[ 28   3   8  63   6   5  -1  18  26   1 -16   4   9  -6   3 -11  -2   3
  15  17   4  11]  mf
[ 21  11   4  38  -4  -9  -9   8  13  -2  -5  -7  -1  -8  -5 -12  -1   7
   6   2   4   4]  mf
[ 23   3   3  31  15  -4   1  18  -7   3  -1   7  12 -14   2   0 -11  -1
  26  22   4   4]  nt
[10  1  1 33 13  1  1 18  8  1 -9  6 19 -5 -5  3 -7 -1 15 15  5  1]  mf
[ 36   5 -12  60   9 -10  -7  17   4  -4  -4   7  21 -17  11 -10  -4   1
  16  12   8   2]  td
[20  1 -3 20 10 -1 -1 12 -9 -9 -7  0 -3 -7  1 -4  1  7 11 15 -2  5]  nt
[ 25   6  -8  33   2   1  -3  21  12  -7 -10   0  13 -12  -1  -5  -6   3
  13  10   3   0]  nt
[ 18   6  -1  16   8  -1  -2  15   5 -18  -8   3  13  -3  -3  -5  -5   4
  13  10   5   9]  nt
[ 33  -1 -13  29  16   1  -3  23  12 -10 -24   4   9  -6   9  -6  -7   2
  11  21   2  -3]  fz
[ 28  -4  10  28  12  -1  -3  24 -11  -1 -14  12  11  -4   6 -13  -7   1
  24  25   5  12]  mf
[ 31  17   0  15  -1  -2   0  19  12  -7  -4  -4  13  -5  -6  -4 -11  14
  20  19  14   1]  nt
[ 16   6 -12  36   4   2   0  17  20  -2 -14   3  12  10  -4   7 -10   5
  13  13  -5   4]  mf
[ 14  -3  -7  23  21   0   1   3  14   0  -5  13  18   6   2  -1 -12  -5
  20  19   8  -1]  mf
[ 24   6 -19  10  12  -4  -1  18   4   7  -1   3  16  -2   6   2  -8   0
  19  14  -1   1]  nt
[ 13  -1 -17  12  21  -4   2  25 -16   5   3   1  24  -3   5   4 -16   2
  27  18  -6  -7]  mf
[ 19   5   3  32  22  -1  -3  22  33  -3 -19   7  13   3  -5   7 -11   0
  26  15   8   6]  mf
[ 21  11 -29  45  19   7  -1  20  14  -6 -17   2  12  -1   4  -2 -15   3
  10  11  -4   0]  mf
[ 18   6   3  20   7   2  -4   4   9  -3  -6   4  -3  -1  -3   1 -15   4
   9   2  -3   9]  nt
[ 23  -6 -30  28  13  -6  -3  21  21  -1  -7   7  13 -12   7  -2  -4 -10
  14  10   6   1]  fz
[ 25   3  10  46   5   6   1  13  30   1 -21  11  17   2   6 -12 -19  -6
  24  20  15  -1]  mf
[ 22   0  19  53  -7   9  -7   1  24   8 -21   7   5   7   3  -8 -10  -6
  15  14  12   6]  mf
[ 17   7 -15  15  11   4  -2  16  12 -15  -4   3  12  -8   4  -4 -13   4
  10  15   6  -7]  nt
[ 27   4 -12  34  16  -9  -8  12   5  -6  -1   0  14 -13   9  -7 -15   1
  16  11   0   5]  nt
[ 27   6   1  44  12  -3  -1  18  12  -3  -6   6  11 -10  -2  -5  -6   4
  10  17   3  -3]  nt
[ 13  -5 -10   7  -1  -7   5  12   0  -6  -1   2   6  -9   2  -2   5  -2
  -3  12   2   1]  fz
[ 19  -1   3  19 -16  -3   1  15   9   2 -17  11   1  12  -6  12 -10   1
  16  14  -2  13]  mf
[ 22  10  -6  32  10   9  -3  21  28  -6 -13   8  15  -6  -3  -7  -9  -1
  19  20   6  -1]  mf
[ 35  17   6  21   6   4  -4  16  35  -9  -9   2  11   3  -1  -9 -15  -5
  15  17   9   4]  mf
[ 27   7 -15  45  16  13  -1  24  28  -5 -19  11  14   2 -13  -7 -20   3
  12  24   3   4]  mf
[ 19   4 -26  37  10  -3  -6  20  14  -6 -22  -1   5  -7  -7   1  -4   2
  11  13  -4   1]  cg
[19  4  8 29  8 -6  2 13  2 -3 -7  0  6 -3 -5 -2 -3 10 13 11 -1 14]  nt
[ 25   8   3  50  17   7  -4  13  15  -3  -7   7  15  -4  -3  -9 -10   2
  23  11   6  11]  mf
[  9   5   1  24  19   2  -3  23  19   2 -11  11  19  -2  -1  -3  -3  -3
  29  37   7  -2]  mf
[ 30  12  11  60  10   6 -13  14  40   2 -16   9   9  -7   1 -11 -10   0
  13  18  11  12]  mf
[ 5 13 13 36 -1  7 -2  9 21  5 -5  0  9  3 -6 -1 -9  5 17 10  5  6]  mf
[ 22   5   2  40   7  -4  -5  20  10  -3 -17   3   2  -2  -7   0  -9   4
  30  15  -2  12]  nt
[ 31  11 -12  47  14   0  12  28  35   3  -6   7  28 -11  -1  -8 -14   0
  25  21   8   0]  mf
[  1  -3  -1  -1  17   8  -1   8 -10   3   7   8   8   1  -2   2 -10  -2
  19  10   2  -6]  mf
[ 25   9  17   6   3   5  -1   7  14  -8  -7   5  -1  -2  -6 -12 -15   1
  16  20   5  10]  mf
[ 38   8  -9  24  14  -9  -3  24  21  -9  -6  12  11 -13   3  -1 -11   1
  17  16   7  11]  nt
[ 24   4  14  35  -5  -4   3  15  11  -4 -10  -1   2  -3  -1  -4  -6   8
  21  18   4   6]  mf
[ 15   7   1  41  21  -5  -7  14  10  -1 -12   4  10  -3  -4  -5 -13   3
  16  21   3  -1]  mf
[26 10  0 44  8  1 -1 21 26 -2 -5  5 21 -4 -3 -4  0  1 15 14 11  7]  mf
[ 40  16  25  61   6   1  -5   6  50 -11 -11  11   3 -17 -12 -34   0  -1
   4   9  22  29]  nt
[ 25   6  -2  58  12   1  -4  23  25   2  -9  15  17   1  -3  -1 -15   5
  21  14  -2   5]  mf

[  1  11 -28   3   4   2   2  -8   2   3  -3  -4  14   3  22   7 -12  -2
  -4  -3  10  -2]  lt
[  6   1  -4   0   5  -4  -1  -3   6   4  -3 -12  -1   5  12   0 -23  -2
   1  -2  10  -2]  Zb
[ -2   5  12   0  -7  -4   8  -4  -7  -8 -12   0   6  -7   1  -2  -6   0
  -3  -8  12  -2]  rq
[  2  -4  -9  -1   2  -5  10 -11   0   1   1  -5   8   3  11  -3  -3  -8
   3  -6   6  -6]  Jt
[  7   3 -36   2   8  -3   5  -9  -1  12   0 -14  -9   2  19  -6 -18  -3
   1   0   0  -2]  Zb
[ 13  -3   9   0  -2  -1   5  -8   4   4   5  12  -8   5   0   5 -16  -2
  -4   5   6  -5]  Jt
[  0  12   4  -5   1  -5   7  -9   0  10  -3  -3   3  -5  10   1 -13   1
  -2  -6  12   2]  lt
[  2   3 -10   3   7  -3  15 -12   3  24  -4   0  -3   2   2 -16 -21   2
  -1 -11   7  -7]  Zb
[  2  13  -3   1   4  -1  -1  -8  -3  11  -3   1   0   1   4   2 -20  10
 -10  -2  12  -5]  Zb
[  1  13   2   2  -3  -6   4  -8  -1  -6   4   2   5 -10   4   6  -2   0
  -9  -3   4   2]  rq
[  0  10 -14   0  -5  -1   2 -10  -3   3  -5  12   2  -1   8  16  -8  -2
  -9   2  12  -9]  rq
[ 0 11  5  1 -4  1 -4 -3  0 12 -6  4 -3 -6  9  7  5 -3  0 -2  8 -3]  rq
[ 6  1  5  2  1 -4  4 -7 -3  0  1  6 -5  3 -4 -5 -8  2 -4  0  5 -9]  lt
[  1  -2 -14  -3  -3  -4  -2 -11   3  16   0   6  -7   3   3  -3 -17  -5
  -1  -5   8  -1]  Zb
[  0   6   8   2   2  -2   1  -9   0   5  -6  10   2  -6   3  10 -10  11
  -8  -1   6  -5]  rq
[  2   5 -17   2  -4   0  -4  -7   2   2  -3   2   4   3  12  10 -17  -3
  -8   2   7  -1]  Zb
[  5   6   7  -5  -6  -2   0 -10  -1   2  -5   9   1  -6  -7   1   4   6
  -1   2   8  -1]  rq
[  4  13   5   7   4  -2  -3  -2  -5  -1  -2  -2  -8   1   9  -2 -13   4
  -3   0   2  -4]  lt
[ 10   0   2   3   3  -6  -1 -10   1   3  -1   6  -5   5  -2  -9  -1  -2
  -2 -10   5  -6]  Jt
[ 11  -1  12   0  -6  -9   8  -8   5  -5   1  19 -10   8   2   1 -18  -4
 -10  -2  11  -6]  Jt
[  2  -3 -27   3   1  -9   4  -8   0   2   0  11  -3   1   1  -7 -12  -6
  -5   0   6  -7]  Jt
[  0   9   4   3  -1  -3   8 -12  -2   4  -6  11  -1  -6 -11   4  -3   3
  -4  -2  11  -7]  rq
[ -2   3  -1   0   1 -21   2  -1  -1   5   0  -7   9   1  27  10 -19  -6
  -2  -7   0   1]  lt
[  9   3   3   0  -3  -3   9 -13   0   3  -4   8   6  -3   1   6  -9  -1
 -10  -4  10  -5]  rq
[  6  11   6   6  10  -4   7 -22  -3   7   0  -8  -5   8  25   0 -26   1
  -4  -7   5  -2]  lt
[  9  13 -14   2  11  -7   9   0  -2   5  -1 -15   5   7  38   8 -28  -7
  -3  -4   8   3]  lt
[  2   4   1   1   3   0   3  -7  -1  12  -4  11   2   1   8  -2 -21  -3
  -3  -4   8  -6]  lt
[  6   6  11   2  -4  -4   2  -8  -8  -2   2  10  -5  -6  -5   0   1  -2
  -4  -4   4 -11]  rq
[ -3   4  23  -2   4 -12   8  -6   0  17  -3  -2  -5   6   9 -12 -22  -4
   4 -10  12 -11]  bl
[ -1   6  13   0  -2  -3  11  -6  -1  -6 -19   8   1  -6   0  12  -1   2
  -9  -4   7  -2]  rq
[  5   0  -5  -3   8  -4  -5  -3  -2   1  -1  -2  -2   8  20  -5 -28  -5
  -5  -2   3  -4]  lt
[ -2   6  20   1   2  -5   6  -7  -8   5  -3   3  -5  -5  -3  -9 -11  -1
   1  -2   1  -7]  lt
[ -5 -19 -14  -1   3  -7 -14  -2   1  17   5   2  10   4  10  -3 -21  -6
   1  -6  -5 -12]  Jt
[  0  19  17   0  -1  -7   2  -5  -8   0  -5  -4  -6  -4   9  -8 -11   7
  -1  -3   5  -5]  lt
[11  1  9 -2 -7 -2  4 -8 -2 -2 -2 10 -1 -3 -3  1 -8 -2 -1  0  6 -7]  rq
[ -6   4  -5   2   1  -3  10  -9   2  15  -2   4  -5   3   4 -11 -19   4
  -6  -3   6  -7]  Zb
[  1  -5  38   0  -3 -11   3  -1   3 -10   0  16 -12   6   2  12 -13  -3
   2  -4   7 -11]  Jt
[ -4  -1  18  -1  -3  -3  -4  -1   0   9  -1   9   0  -3   5   2 -20   4
  -3  -7   9  -5]  Jt
[  9  -2  -9   1   8  -6   2  -8   0  17   4   2 -15   8  -8 -27 -19   2
   4   2  -1  -8]  Zb
[  4   3   9   2  -1  -3   6  -9  -2  12  -5   6  -1 -10  -8  -4  -5  -4
   0   6   7  -3]  rq

[-45  -1  -1 -21   9 -12   7  14  -2   1   0  -3 -18  29  -5   8  -8   0
   3  27   2  -7]  (63)
[-40   1   0  -1   3   7   6  10  21  -7   3  -9 -20  18 -12   7   7 -13
   5   9  14 -16]  (52)
[-55 -10  11  -6  10   6   0   7   3   6   6  -9 -15  10 -14   4   6 -24
   0   3   0  -7]  (56)
[-23  -2   2   0   4  15   2  20  22 -14  -4 -18 -14  14   4  20   0 -17
  18   4  10  -3]  (66)
[-13  -4  -1  -2   3   8  -1  18 -11  -1   4  -7   9  -1  -1  -2  -8   2
   8   9   5 -11]  (57)
[-33 -13   3 -12  -1   3   5   4  23 -14  -2 -13 -23  27   1  -2   8 -22
   1   1   2 -18]  (54)
[-40  -2   9  -6   5   6  -2  14   7  -1   1 -14  -8  18  -8   8   4 -22
   7   4  10   2]  (52)
